Below is a small trained network, with its code and all its weights. Each question gives an input and a target symbol and asks what happens when units are switched off, that is, made to give their printed mean instead of their output.

import numpy as np


def w(rows, s, z=0):
    codes = np.array(rows[::2]) - 128.0
    scale = np.full(codes.shape[1], s)
    scale[-1] = z or s
    return codes * scale


def norm(h):
    return h / np.sqrt((h * h).mean(-1, keepdims=True) + 1e-5)


def f(y):
    return y / 2 * (1 + np.tanh(0.7978845608 * (y + 0.044715 * y**3)))


def softmax(a):
    e = np.exp(a - a.max(-1, keepdims=True))
    return e / e.sum(-1, keepdims=True)


def log_softmax(a):
    a = a - a.max(-1, keepdims=True)
    return a - np.log(np.exp(a).sum(-1, keepdims=True))


def net(x, mask):
    ids = ['αβγδζηλξσ'.index(c) for c in x.split()]
    T = len(ids)
    res = E[ids] + P[:T]
    u = 0
    for l in range(2):
        r = norm(res)
        for j in range(2):
            rows = slice(2 * j, 2 * j + 2)
            q, k, v = (r @ M[l][rows].T for M in (Q, K, V))
            z = softmax(np.where(np.tri(T) > 0, q @ k.T / 2**0.5, -1e9)) @ v
            o = O[l][rows]
            res = res + np.where(mask[u + j], z, o[:, -1]) @ o[:, :-1]
        u += 2
        y = f(norm(res) @ A[l][:, :-1].T + A[l][:, -1])
        res = res + np.where(mask[u : u + 4], y, B[l][:, -1]) @ B[l][:, :-1]
        u += 4
    return log_softmax(norm(res)[-1] @ U[:, :-1].T + U[:, -1])


Q, K, V, O, A, B = {}, {}, {}, {}, {}, {}
E = w([
[100,129,83,189,158],'α',
[93,107,173,79,127],'β',
[93,159,114,93,136],'γ',
[69,139,113,109,120],'δ',
[123,153,118,87,160],'ζ',
[191,112,123,177,1],'η',
[78,123,138,95,104],'λ',
[108,149,142,87,103],'ξ',
[132,172,153,150,134],'σ',
],0.028)
P = w([
[219,70,2,90,199],'0',
[37,137,200,50,128],'1',
[31,132,186,66,129],'2',
[22,110,167,66,149],'3',
[36,144,155,78,123],'4',
[55,156,126,94,98],'5',
[46,121,161,82,126],'6',
[41,130,140,82,116],'7',
[52,108,136,85,117],'8',
[36,128,149,90,128],'9',
[33,115,134,89,109],'10',
[24,108,134,74,121],'11',
],0.0057)
Q[0] = w([
[161,124,182,248,193],'L0H1',
[119,140,133,132,97],'L0H1',
[141,183,161,153,146],'L0H2',
[93,60,167,152,196],'L0H2',
],0.015)
K[0] = w([
[85,163,165,251,140],'L0H1',
[134,144,136,126,121],'L0H1',
[140,169,159,175,163],'L0H2',
[63,79,167,143,166],'L0H2',
],0.019)
V[0] = w([
[204,162,156,52,52],'L0H1',
[254,78,86,94,139],'L0H1',
[134,224,149,85,100],'L0H2',
[54,16,180,112,136],'L0H2',
],0.0076)
O[0] = w([
[117,176,135,2,158,244],'L0H1',
[113,57,83,48,134,42],'L0H1',
[110,143,176,117,235,253],'L0H2',
[223,238,124,111,105,192],'L0H2',
],0.0078,0.0041)
A[0] = w([
[149,99,254,115,75,55],'L0N1',
[227,131,210,184,47,5],'L0N2',
[40,118,184,78,59,139],'L0N3',
[251,26,87,128,123,201],'L0N4',
],0.0085,0.0029)
B[0] = w([
[22,170,99,142,100,154],'L0N1',
[14,195,232,32,23,140],'L0N2',
[174,155,92,115,221,255],'L0N3',
[167,2,175,110,79,134],'L0N4',
],0.0084,0.0091)
Q[1] = w([
[164,84,214,137,18],'L1H1',
[17,176,8,59,133],'L1H1',
[182,61,242,211,142],'L1H2',
[164,101,165,162,123],'L1H2',
],0.013)
K[1] = w([
[67,172,171,116,66],'L1H1',
[184,44,23,77,109],'L1H1',
[42,204,249,159,119],'L1H2',
[160,209,194,164,83],'L1H2',
],0.014)
V[1] = w([
[75,135,2,153,124],'L1H1',
[190,125,96,114,84],'L1H1',
[186,76,156,112,164],'L1H2',
[92,86,144,166,117],'L1H2',
],0.018)
O[1] = w([
[220,199,63,103,217,182],'L1H1',
[128,247,73,161,39,164],'L1H1',
[82,115,155,252,124,140],'L1H2',
[68,144,180,112,182,2],'L1H2',
],0.014,0.0069)
A[1] = w([
[117,111,147,137,40,72],'L1N1',
[106,165,147,4,122,31],'L1N2',
[159,83,79,181,171,247],'L1N3',
[184,173,112,162,196,253],'L1N4',
],0.017,0.0043)
B[1] = w([
[151,72,188,2,110,164],'L1N1',
[86,101,53,189,135,234],'L1N2',
[65,149,162,139,86,177],'L1N3',
[141,73,172,171,66,252],'L1N4',
],0.02,0.011)
U = w([
[146,219,159,195,202,161],'α',
[119,100,124,33,103,174],'β',
[200,68,131,152,167,94],'γ',
[167,199,107,62,209,211],'δ',
[86,102,171,227,78,1],'ζ',
[52,255,137,106,141,135],'η',
[184,184,65,152,53,19],'λ',
[63,122,40,136,159,166],'ξ',
[101,138,182,115,228,221],'σ',
],0.0099,0.0042)

Each question gives the input, a string of symbols that net reads in full, and the target symbol t.
The units are the heads (2 rows each of Q, K, V and O) and the neurons (one row each of A and B). Each row of codes is followed by its name. A weight is (code - 128) times the scale printed after its matrix; where a second scale follows, it is the last column's (O, A, B and U).
mask holds one flag per unit, layer by layer, with each layer's heads first. A switched-off unit (its flag False) gives its mean, the last column of its rows in O or B, instead of its output. The means were averaged over made-up inputs and are rounded, as every weight is.
A unit's drop is (log p(t) with every unit on - log p(t) with that unit switched off) / (log p(t) with every unit on - log p(t) with every unit switched off).
The circuit of an input: a set's keep is (log p(t) with only the set's units on - log p(t) with every unit switched off) / (log p(t) with every unit on - log p(t) with every unit switched off). Starting from all 12 units, units are removed one at a time, each time the one whose removal leaves the highest keep (on an exact tie, the one counted first), for as long as the keep stays at least 0.8.
units of the circuit, in order: the units of the circuit, biggest drop first
most important unit: the unit with the biggest drop
k most important neurons: the k neurons with the biggest drops, biggest first
k most important neurons of layer l: the k neurons of layer l with the biggest drops, biggest first
heads that matter: for each layer, one digit per head in row order, 1 if its drop is at least 0.15 and else 0, layers parted by /
input α ξ λ δ δ ξ, target α: heads that matter => 10 / 11
input β ξ λ α ξ α δ α ξ, target β: units of the circuit, in order => (L0H1; L1H1; L1N1; L0H2)
input ζ β ξ δ, target ζ: most important unit => L1H2
input β ξ γ δ, target β: heads that matter => 01 / 10
input σ λ β ζ ξ α α λ, target σ: units of the circuit, in order => (L0H2; L0H1; L1H1; L1H2)
input δ ξ α η γ λ λ, target δ: 2 most important neurons of layer 0 => (L0N2; L0N3)
input σ β ξ λ λ ξ δ δ, target σ: heads that matter => 11 / 10
input ξ γ ξ λ ξ α ξ λ, target ξ: heads that matter => 00 / 10
input η α λ ξ η ξ β, target η: units of the circuit, in order => (L1H1; L1N4)
input η ξ ξ ξ γ λ γ, target η: 2 most important neurons of layer 1 => (L1N4; L1N2)
input γ δ δ ξ ξ η δ ξ λ γ ξ λ, target γ: units of the circuit, in order => (L1H1; L1N4; L0N3; L0H1)
input γ α η ξ ξ ξ ξ γ, target γ: heads that matter => 01 / 10
input η ξ α ζ, target η: 2 most important neurons => (L0N4; L1N4)
input δ η γ, target δ: 2 most important neurons of layer 0 => (L0N2; L0N3)
input σ λ δ γ β, target σ: most important unit => L0H2
input λ ξ λ β, target λ: heads that matter => 01 / 00
input η λ ξ λ δ, target η: heads that matter => 10 / 11
input ξ ξ β, target ξ: 2 most important neurons => (L1N4; L1N2)
input β ξ ξ ξ η ξ, target β: 2 most important neurons of layer 1 => (L1N1; L1N4)
input ξ δ ξ λ ξ λ ξ β ξ γ δ β, target ξ: units of the circuit, in order => (L1N2)
input α η λ ξ η ξ ξ ξ, target α: 2 most important neurons => (L1N4; L0N4)
input α ξ λ ξ η ξ ξ ξ α λ, target α: 2 most important neurons => (L1N4; L0N4)
